Each row has a class, written after it.
[-321 -125  -54  341 -371 -221  -42  622 -587 -424 -299   15 -132  195
  -53  -60  213 -290   63 -542   43  124  175   95   10 -407 -317 -205
 -165  138 -286  -20 -389  695] => Fove
[-234  -25  211  448  -20 -287  -63  120 -203 -332   10   72  107   51
 -103   39  166 -221  -60 -374  178 -134   28    2  -85 -297  -50  141
  -31   73 -123  -91 -112  175] => mon
[ 176  -82 -188  -87   27  210 -401 -231 -295  158 -153  139  326 -225
 -436 -129 -294  593  -67 -292 -121  208 -126  110  114 -311   -8  143
   77   64  297 -128  283  338] => mon
[   0   28    8 -266  125  640 -229 -325  110  210   88  -12  178  -44
 -256 -117 -442  636 -130  173 -481   87   28  -55   23 -440  -78  114
  135 -157  519  -47  415  154] => Fove
[ -31 -107  -10   17  108  333 -213 -119 -225   49  -21   44  130   66
 -350  103 -160  351 -233 -121 -262   56   -6  -99   74 -366  -53  -19
   35   43  235  -82   53  165] => Dedi
[ -61    8   43   77  101  -30  -40  -54    4   36 -118   94  169  110
 -113  -39 -233   36   -7 -169   56  130   41    0 -174  -33  135   89
 -124  221 -210    9 -171  -65] => Supar
[-236   -4  297  379 -114 -122  -52  323 -362 -335  -51   36  114  105
 -272 -214 -102  -68  -38 -455    9   29  154  176  -78 -251 -186  141
 -270  -14 -174 -130 -178  433] => donef
[-251  113  152  -89   53  -51  151   38  319 -200  -79  -54    4  210
  120   -1  321  -61   84  100  138  -66   44 -152 -208   19  374   11
 -193   57 -303  102 -311  -35] => Dedi
[-332   92  130   19  -57  105  253  127   85   56 -151    3  -73  182
  163 -137   99 -121  123  141 -180  108  278  244  -47   98 -432 -137
 -193 -235  -48  135 -345  143] => Reku
[-270  175  283   41  170   73  343   63  425   11  -81  114   78  320
   33  -50 -153   67    5   39  -12  175  367   53 -259  247   35   47
 -328   76 -384  130 -530 -135] => Reku
[-313  -67  115  230  125  141 -226  -44 -341   77 -144   49   -9  205
 -388 -128  -49  -25  -24 -284   96   -1 -136  -54  -45 -157  124   28
   33   94  -51  -33 -222 -122] => Supar
[ -17  -58  -13   64   52   25    1  -41 -255   38  -43  -65 -106   58
  -21  134  162 -209   16   38   44 -175 -192  -85   54  -68   62 -126
   12  -55   75  -16   13 -102] => mon
[-394   57  211   44  -32  318  -58  139  -35 -297  -29  -73  -35  200
 -228 -232  -74  331  -92 -102 -250   60  172 -163  -61 -554  -44   46
  -88   16   30  -12  -97  472] => Parid
[ -93   97 -216 -355   75  447   -2 -234  266  186 -166   67   35  116
    2   34  -45  350   66  221 -293   81  -24 -151 -119 -222  182 -102
   33   13  189  107   80   40] => Fove
[-174  -12   36  -96   44  352  -71   -1  -80   62 -135   11  -17  118
 -187 -153  -24  282  -11   26 -218  116   86  -30   50 -189  -71  -76
  -54 -108  129   43  -90  294] => Reku
[-287  135  366  -31  229  249  -74 -157  195 -200  173  -39  160  378
 -329   72 -296  133 -237 -144   47 -113   46 -316 -162 -400  349  247
   10  182   51 -126   40 -189] => mon
[-154 -113 -104  -78  123  446 -684 -307 -618  136 -144   46  166   76
 -786 -110 -154  529 -198 -410  -99  130 -232 -135  195 -739  -82  114
  378  163  491 -206  338  333] => donef
[  21  -25  319   89  -49   26   81   71   65 -353  243 -154   -9 -148
   71   50  181   13 -263   36 -222 -308   16 -114   33 -206  -29   22
 -157 -243  194 -125  230  267] => Fove
[-173  -32 -144   59 -172  185 -236  128 -238   31 -266  203  125  -82
 -146  -88  -32  281  -13 -169 -240  281  173  155  -32 -323 -347  -68
  -73   43   13    9    0  507] => Dedi
[-230   88  183 -107   38  333  130   41  162  -52   29  -92  -16   88
  -82 -192  -80  352  -54  195 -307   63  185   42   -9  -99 -201  -18
 -164 -205  105   11 -104  254] => Reku
[  26 -138  274  447  149 -331 -190  -88 -473 -132   76  -66  182   33
 -339   70 -103 -564  -86 -288  358 -278 -377   57   23  -71  104  225
   80   59   23 -208  -36 -317] => mon
[  92 -140  102  279  -46 -174  -38  161 -224 -254   86  -39   37 -148
  -53   27  -14 -135 -107 -174   20 -113  -76  -34   13  -41  104   10
 -142   60 -155  -95  -26  106] => lunez
[-538   -4   38  193 -198   10   58  413 -289 -161 -374   87 -123  333
 -107 -208  151 -118  162 -178  -89  246  225  170  -31  -66 -325 -156
 -283    6 -354  112 -622  466] => Dedi
[ 143  200  149 -143  200   77  -79 -517  631 -121  234  -33  469 -264
  -16  -24 -251  507 -138  -18  -46 -111  -21 -122 -264 -354  328  493
  148   22  255 -104  546  -65] => Parid
[  52 -262 -488   89 -185  221 -581  149 -745  183 -427  331  120 -219
 -445   40  -17  440   -7 -534 -131  367 -123  153  155 -374 -211 -228
  115  224   95  -49   90  466] => Reku
[-342 -131   -2  319 -125  -31 -237  343 -619 -168 -326  161  -20  292
 -418 -132   44  -18   16 -519   68  236   94   43   33 -216 -123  -61
 -119  209 -284  -45 -434  440] => donef
[ 201   81  -38   89   33 -356   60 -168  427 -118   38  126  452 -275
  176  104  -59  170   15  -86  172   59  115  115 -263  106  141  291
  -65  188 -217  -41   56  -80] => Supar
[-364   43  178  -89  154  638  -85   31   10  164 -114   56  -50  456
 -431 -165 -346  297  -61   73 -312  214  182  -69  -27 -180  -52  -60
  -84  -10   16   71 -305  105] => Fove
[  93  -44   80   26  -79 -155  126   10 -147  -34  -31 -112  -40 -189
  218   21  295 -289   74  143  -36 -208 -170  169   68  190 -142 -116
 -129 -280  122  -18   73   52] => Supar
[-256   32  107  242 -190 -382  221  451   19 -383 -176   60  -23  220
  118  -98  206 -111   23 -284  159  198  373   66 -199  -24 -138  -25
 -316  236 -570   43 -590  351] => lunez
[-360   77  421  170  -38  144   95  255  -24 -389   87 -124  -72  270
 -125 -178  -97  -62  -79  -35 -156 -117  116   -8  -76 -358 -127   77
 -191 -180   63  -73 -122  310] => mon
[ 136  -11 -131  -94   88   85 -254 -204   77  188 -101  184  341 -196
 -203   -8 -168  537 -107 -130  -45  199   17   -9  -85  -81  134  148
   64  194    4    2  139   42] => Parid
[-288  137  222 -276  139  355  -51 -303  153  -44   41 -120  102  163
 -226 -142  -41  330  -83  181 -208 -110  -36 -210   20 -449  120  116
   51 -144  364  -25  162  163] => mon
[-207  163  392  -66   97  224  169 -171  352 -107  128 -184  111    6
  -44 -224 -107  261  -65  205 -262  -97  132   98  -88 -142 -135  208
 -132 -316  230  -49   84  150] => Parid
[-147  122  304  -21  120  206  -58 -289  243 -164  183 -163  210 -104
 -152 -281 -228  370  -83  -16 -239  -84   30   23 -101 -424  -17  348
   20 -189  323 -126  328  260] => lunez
[-350   -6  229  357  -89  -19  -42  243 -324 -154 -124   69   47  163
 -184 -213 -128   40  -41 -373  -59  138  228  254  -25 -220 -507   92
 -187  -80  -93  -53 -244  349] => mon
[-131 -225  103  523 -122  -70 -428  346 -567 -437  -20  106  245   28
 -511 -139 -227  147 -215 -713  -18  161  103   25    3 -483  -70  197
 -117  252 -185 -230 -142  533] => Reku
[-114  -44  102  -51 -175  202  229  415  -28 -320  -19  -56 -233  180
  180   27  229   23 -127  224 -401   -6  177  -99   63  -37 -274 -344
 -316 -168  -46   64 -210  487] => Supar
[-241  134  127 -133  111  204  289  -78  287  178 -116  -31 -117  281
  190  -87  117  -43  121  343 -115   25  142   55 -115  210  -52 -120
 -186 -206  -53  171 -314 -130] => mon
[   5   33  126 -313  129  397 -247 -436  -16   -1   95 -164  140 -143
 -250   97  -70  336 -180   97 -267 -259 -249 -359   20 -701  402   87
  187  -71  561 -124  628  131] => Fove
[ -88  167   83  -75  182  171   88 -415  354  220  -19   25  333  -92
  -58 -153 -324  333   40  183 -183  105  122  187 -148   59 -133  262
  -58 -112  107   12   59 -143] => donef
[ -45 -128   32  347  -92 -192 -404   63 -486 -189 -112   59  318 -246
 -399 -236 -105  127  -20 -501  129   82  -86  159   24 -397 -151  254
   41  124    8 -179   99  431] => Supar
[ 180 -205 -252  170   68   53 -503  -89 -617  178 -149  199  251 -189
 -520   72 -271  238  -64 -487   59  137 -213  -33   68 -425  188   38
  179  327  101 -118  178  124] => Reku
[-214   43  365  -35   96  234   81  -63   52  -87   81 -138  -11  164
 -140 -138  -33   53  -75  177 -203  -94   76  -94   36 -120  -17   75
 -122 -182  128  -21  -36   89] => Parid
[  -1   31  208   81   48 -241  367  194  296 -204   96  -64  -52  144
  215  -14  158 -192   10  175   87  -70  134  -28 -105  401  109  -29
 -310  -12 -363   51 -379  -50] => Supar
[ -95 -224  189  512  -51 -305 -226  416 -571 -393   31    6  -33   81
 -346   36    3 -326 -117 -523  336 -113 -149 -122   17 -218  256   32
  -88  261 -347 -137 -260   71] => Dedi
[  14  -70  301  427 -131 -349  132  403 -238 -356  144   16  135    8
  -47  -65 -113 -246  -68 -219   21   23  193  256   44  294 -321  138
 -344  -24 -362 -138 -293  302] => Fove
[ -38   37   90 -148  178  374 -192 -344   48  217  -32   68  254  -24
 -347  -11 -285  489 -190    4 -308  129   40   44    2 -151 -101  117
   31  -52  283  -79  236   90] => donef
[  44  -77  -44   22  -49  249 -579 -179 -431  -43 -123  115  436 -342
 -580 -253 -317  899 -188 -393 -255  251   22   98   91 -852 -245  283
   73   89  401 -209  405  691] => mon
[ 236 -253 -222  147 -116  -63 -452  -27 -583   35 -132  127  141 -449
 -307  -15  115  230  -77 -312  -93  -16 -289  129  185 -278  -79  -18
   81  -16  294 -174  351  400] => lunez
[-280  132  258  196 -199  -13  -58  243  183 -549   72  -13  229   -3
  -51 -270 -159  474 -124 -331 -187  226  510   83 -202 -583 -280  318
 -176   45 -139 -108  -37  744] => Reku
[  -9 -134 -133  331  187 -209 -195 -112 -471  343 -279  187  148  114
 -424  -58 -120 -269  197 -476  448   92 -236  113   11  259  329  115
   94  300 -255   22 -433 -435] => Parid
[  19   83  139 -126  242  241 -105 -550  163  305   53  -50  261 -235
 -163 -110 -144  255  -22  168 -184 -137 -157  138   -8 -150  -98  221
  141 -277  537  -71  429  -99] => Supar
[-341   26  384  295   75  216   59  185 -170  -78   51    6   -7  346
 -272 -297 -327  -33  -93 -133 -218  104  247  213    6   59 -456   79
 -268 -179 -118  -32 -336  226] => donef
[-528  177  357 -197   54  558  112   57  274 -157    6 -110  -89  386
 -250 -338 -215  393  -78  201 -395  113  289 -162  -94 -470 -133   27
 -115 -135  143   37 -119  370] => lunez
[ 212    9  284  283  156 -197  147 -144  109  -60  237  -50  324 -213
  -35   52 -254  -77 -140  -37   18 -163  -15  186  -84  165  -97  268
  -95 -112   25 -138  129 -155] => Parid
[ 312   84   32 -408  205  474 -179 -716  326  273  252 -127  360 -440
  -75 -125 -274  482  -88  307 -313 -245 -194  -69  108 -327  141  251
  192 -374  762  -79  828    5] => Fove
[-308   65  -17   31  -47 -145  195  202  175 -280 -188   61 -129  300
  173   58  338 -137  122  -61  130   -2   98 -240 -225   13  390 -130
 -223  192 -483  132 -401   87] => donef
[  62  -37  -94  -73 -114   89  -16   28  -85  -65 -112   16  107 -167
   11  -45   88  285  -11   44 -187  103   89   57   41 -139 -153  -99
 -136  -61   36    1   45  351] => donef
[-284  -60  391  343   12 -170    5  172 -288 -269   38  -64   31  125
 -181 -111  -14 -323  -22 -174   40  -84   25  102   18  -38  -90   75
 -228  -51 -195  -89 -271  165] => Reku
[-286  230  292 -248  103  169  389   21  594 -115   38 -116  -88  335
  187 -224   35   59  107  393 -111   14  249  -87 -160  203  115   -3
 -290 -171 -230  174 -299   54] => donef
[-228  206  321 -247  101  249  123 -182  494 -194  137 -115   91    8
   70 -126   88  343  -58  315 -221 -129  135 -169 -135 -297  131  148
 -113 -190  173   18  154  172] => Reku
[-131 -179  145  387  167   13 -244   96 -647  221 -180  155   -1  221
 -615 -152 -320 -144  -58 -507  169  122 -126  165   94   28  -79   18
  -22  153 -112  -65 -392 -115] => lunez
[  45   46   50  -98   98  187  281   -4  164  296  -90   75  -23   92
   89  -97 -157  121   27  231 -177  195  176  251   33  501 -308 -133
 -260 -189  -58  113 -253  -49] => mon
[ -35  -59  -40  173   46   72  -23   19 -125   89 -121   93   72   23
  -30  -49    4  -13   34  -61 -102  117   26  142  -34  180 -101  -69
 -129   24 -145   51 -255   68] => Supar
[-221  156  492   95  248   37   29 -328  327 -192  219 -131  105   30
  -39  -36   96 -129 -150   22   53 -376  -80 -200 -177 -247  270  320
   52 -128  190  -81  202 -176] => lunez
[-314  -26  262  269   62 -152  232  190  -57  -56  -42  -36 -174  358
   30  -29  228 -570   44  -47  143 -121   15   74    1  452  -44 -102
 -190  -95 -328   78 -580 -192] => Fove
